Below is a small trained network, with its code and all its weights. Each question gives an input and a class and asks what happens when units are switched off, that is, made to give their printed mean instead of their output.

import numpy as np


def w(rows, s, z=0):
    codes = np.array(rows[::2]) - 128.0
    scale = np.full(codes.shape[1], s)
    scale[-1] = z or s
    return codes * scale


def norm(h):
    return h / np.sqrt((h * h).mean(-1, keepdims=True) + 1e-5)


def f(y):
    return np.maximum(y, 0)


def log_softmax(a):
    a = a - a.max(-1, keepdims=True)
    return a - np.log(np.exp(a).sum(-1, keepdims=True))


def net(x, mask):
    res = np.array(x, float).reshape(1, 2) / 4 @ E
    u = 0
    for l in range(4):
        y = f(norm(res) @ A[l][:, :-1].T + A[l][:, -1])
        res = res + np.where(mask[u : u + 7], y, B[l][:, -1]) @ B[l][:, :-1]
        u += 7
    return log_softmax(norm(res)[-1] @ U[:, :-1].T + U[:, -1])


A, B = {}, {}
E = w([
[29,172,134,25,12,252],'x0',
[214,11,51,211,36,235],'x1',
],0.0036)
A[0] = w([
[30,109,221,170,180,51,36],'0.n0',
[34,36,173,205,149,145,64],'0.n1',
[187,57,88,175,96,152,253],'0.n2',
[175,165,157,116,133,151,68],'0.n3',
[198,168,2,111,221,136,94],'0.n4',
[138,171,15,52,144,205,110],'0.n5',
[172,102,162,174,144,74,239],'0.n6',
],0.0033,0.0012)
B[0] = w([
[196,197,97,60,60,118,188],'0.n0',
[118,106,149,102,98,133,140],'0.n1',
[139,253,106,50,129,100,253],'0.n2',
[143,152,130,125,105,131,128],'0.n3',
[92,80,173,111,59,125,176],'0.n4',
[130,126,191,105,49,80,174],'0.n5',
[38,98,191,129,59,147,221],'0.n6',
],0.0063,0.0034)
A[1] = w([
[151,102,96,129,174,111,54],'1.n0',
[255,46,60,192,96,188,20],'1.n1',
[144,122,155,147,174,169,64],'1.n2',
[149,144,149,96,70,112,244],'1.n3',
[136,124,148,132,157,148,110],'1.n4',
[202,67,126,198,154,52,39],'1.n5',
[160,84,126,186,167,69,7],'1.n6',
],0.0093,0.0013)
B[1] = w([
[75,62,131,184,133,98,137],'1.n0',
[86,253,8,62,132,119,224],'1.n1',
[110,117,99,149,115,112,128],'1.n2',
[141,86,96,199,148,121,254],'1.n3',
[155,154,131,125,124,129,128],'1.n4',
[124,59,229,141,87,162,202],'1.n5',
[189,104,219,152,95,127,173],'1.n6',
],0.011,0.0076)
A[2] = w([
[108,108,111,156,198,143,137],'2.n0',
[173,112,142,91,142,158,12],'2.n1',
[183,156,124,87,170,149,82],'2.n2',
[150,91,98,181,208,169,2],'2.n3',
[157,114,83,75,143,125,97],'2.n4',
[85,66,173,80,87,252,15],'2.n5',
[129,164,185,71,232,60,62],'2.n6',
],0.013,0.00071)
B[2] = w([
[92,72,106,117,138,97,169],'2.n0',
[90,143,149,152,113,148,135],'2.n1',
[167,60,99,133,45,170,148],'2.n2',
[107,47,120,88,198,118,202],'2.n3',
[52,194,187,61,114,77,170],'2.n4',
[222,99,242,210,107,93,254],'2.n5',
[93,239,1,77,63,162,229],'2.n6',
],0.011,0.0051)
A[3] = w([
[152,105,250,161,77,140,117],'3.n0',
[135,74,106,92,184,116,103],'3.n1',
[156,126,198,146,115,107,61],'3.n2',
[117,86,178,97,130,142,170],'3.n3',
[137,133,135,122,134,136,2],'3.n4',
[179,104,159,169,143,146,141],'3.n5',
[132,131,206,144,150,163,131],'3.n6',
],0.015,0.0012)
B[3] = w([
[75,117,248,220,73,86,246],'3.n0',
[91,46,73,167,175,89,174],'3.n1',
[103,102,164,152,62,195,194],'3.n2',
[139,152,68,185,100,122,165],'3.n3',
[131,133,130,123,143,155,128],'3.n4',
[82,168,158,104,100,125,185],'3.n5',
[135,124,119,142,47,97,174],'3.n6',
],0.013)
U = w([
[80,237,43,69,77,125,208],'0',
[90,110,246,196,45,111,189],'1',
[88,2,66,149,221,82,183],'2',
[172,116,152,90,186,120,44],'3',
[162,112,179,68,226,185,1],'4',
[147,98,175,60,196,199,14],'5',
[203,112,149,93,177,124,37],'6',
[168,117,177,79,233,190,1],'7',
],0.012,0.0061)

Each question gives the input, the list of numbers given to net, and the class t.
The units are the neurons (one row each of A and B). Each row of codes is followed by its name. A weight is (code - 128) times the scale printed after its matrix; where a second scale follows, it is the last column's (A, B and U).
mask holds one flag per neuron, layer by layer. A switched-off neuron (its flag False) gives its mean, the last column of its row in B, instead of its output. The means were averaged over made-up inputs and are rounded, as every weight is.
A unit's drop is (log p(t) with every unit on - log p(t) with that unit switched off) / (log p(t) with every unit on - log p(t) with every unit switched off).
The circuit of an input: a set's keep is (log p(t) with only the set's units on - log p(t) with every unit switched off) / (log p(t) with every unit on - log p(t) with every unit switched off). Starting from the 12 units with the biggest drops (on a tie, the unit counted first), units are removed one at a time, each time the one whose removal leaves the highest keep (on an exact tie, the one counted first), for as long as the keep stays at least 0.8.
circuit, biggest first: the units of the circuit, biggest drop first
top k neurons: the k neurons with the biggest drops, biggest first
top k neurons in layer l: the k neurons of layer l with the biggest drops, biggest first
drop of u: that unit's drop, to one decimal
input [-4,4], class 0: circuit, biggest first : 1.n1
input [5,-5], class 0: top 2 neurons in layer 0 : 0.n6; 0.n4
input [2,-3], class 2: top 3 neurons : 0.n2; 1.n5; 1.n1
input [0,4], class 0: top 2 neurons : 3.n0; 0.n6
input [0,-3], class 2: top 3 neurons : 0.n2; 1.n1; 0.n0
input [-1,-1], class 2: top 2 neurons in layer 1 : 1.n3; 1.n5
input [-6,-7], class 0: top 2 neurons : 2.n6; 3.n0
input [-3,1], class 2: top 2 neurons : 0.n6; 0.n2
input [5,-6], class 0: top 2 neurons : 1.n5; 3.n0
input [-3,3], class 2: top 2 neurons : 0.n2; 0.n6
input [1,2], class 2: top 2 neurons in layer 1 : 1.n1; 1.n5
input [-3,-3], class 2: top 3 neurons in layer 1 : 1.n1; 1.n5; 1.n3
input [-1,-2], class 2: drop of 1.n1 : 0.3
input [2,1], class 2: drop of 1.n5 : 0.9
input [3,3], class 2: drop of 1.n5 : 1.1
input [-6,-8], class 0: top neuron : 2.n6
